Each row has a name. Each question is about the rows just above it.

[  1 -48 -52  25 -79] = miv
[ 15 -37 -21 -26 -44] = seno
[ 71 -35  10  42   8] = pidi
[ 83 -67  20  57   1] = fivol
[ 83 -67  20] with +1 step of 1 on every entry:
[ 84 -66  21]
Move every entry of [ 15 -37] by -1 step of 1.
[ 14 -38]

[ 22 -63 -71   7] = kipa
[-24 -29  50 -16] = lago
[-17  -2 -74   9] = dumod
[-10  33   4   4] = dak
[13 38 58 26] = nud
[ 3 41  5 44] = Doluk
[-17  -2  36   9] = kekez
[-16  69 -44  36] = sener
[13 38 58 45] = nevit
[ 21 -19 -92 -43] = suv
[-29 -58  53 -64] = bur
[-41 -62  65 -59] = mafem
Shift each entry of [3] by -1 times 1:
[2]
Shift each entry of [41] by -1 times 1:
[40]
[-2] with +1 step of 1 on every entry:
[-1]
Shift each entry of [ 69 -44] by -1 times 1:
[ 68 -45]

[-70 -35 -22 -10  31  52 -33 -64 -13  35 -14 -15 -55  49] : senem
[  5  26   4  37 -21 -60 -24 -22 -25  45 -44 -45 -92  31] : ravo
[-48 -24  42  32 -95 -23 -17 -19 -50  34 -32  38  21   4] : fufe
[-24 -40  21  67  62  47 -32 -23 -14 -66 -24 -42 -26  -2] : tes
Shift each entry of [-32] by -1 times 1:
[-33]
Shift each entry of [-42 -26] by -1 times 1:
[-43 -27]
Move every entry of [-60 -24 -22] by +1 step of 1.
[-59 -23 -21]
Move every entry of [-22 -25  45] by -1 step of 1.
[-23 -26  44]
[-13] with +1 step of 1 on every entry:
[-12]
[47] with -1 step of 1 on every entry:
[46]
Move every entry of [-32] by -1 step of 1.
[-33]

[  6   5 -18 -24  -5  -5   4   9 -12 -15  23 -43 -57  34 -69  39] -> dovem
[  6   5 -18 -49  -5  -5  -4   9 -12  28  23 -43 -57  34 -69  39] -> Nevi
[  6   5 -18 -49  -5  -5   4   9 -12  28  23 -43 -57  34 -69  39] -> sefin
[ 12 -24  62  -8 -37   7  33  27 -12  31  38  28  -5   0  31  20] -> kila
[ 34   5 -18 -24  -5  -5   4   9 -12 -15  23 -43 -57  34 -69  39] -> siruz
[-13 -27  23  33  -5   5   8  27  17  -8 -40  49  54 -27  62 -50] -> mutu
Shift each entry of [-57] by -1 times 1:
[-58]
Move every entry of [-43 -57  34] by +1 step of 1.
[-42 -56  35]
Move every entry of [23] by -1 step of 1.
[22]
Shift each entry of [-24  -5  -5   4] by +1 times 1:
[-23  -4  -4   5]
Move every entry of [ 23 -43 -57] by -1 step of 1.
[ 22 -44 -58]
Shift each entry of [23] by -1 times 1:
[22]

[ 36  75 -62 -28 -26 -25  -2  -9  13  -2] -> Pefos
[ 38  67 -42 -11 -15 -30   1  -3   8   1] -> roka
[-10 -55  16  31   7  11 -18  50  -2 -16] -> nez
[  0 -45 -18 -18  49   7  14 -55  15 -53] -> fusaf
[-18  50] with -1 step of 1 on every entry:
[-19  49]
[-45] with -1 step of 1 on every entry:
[-46]
[-18] with +1 step of 1 on every entry:
[-17]
Move every entry of [-25  -2  -9  13] by +1 step of 1.
[-24  -1  -8  14]
[-25  -2  -9] with -1 step of 1 on every entry:
[-26  -3 -10]
Shift each entry of [ 11 -18  50  -2] by -1 times 1:
[ 10 -19  49  -3]

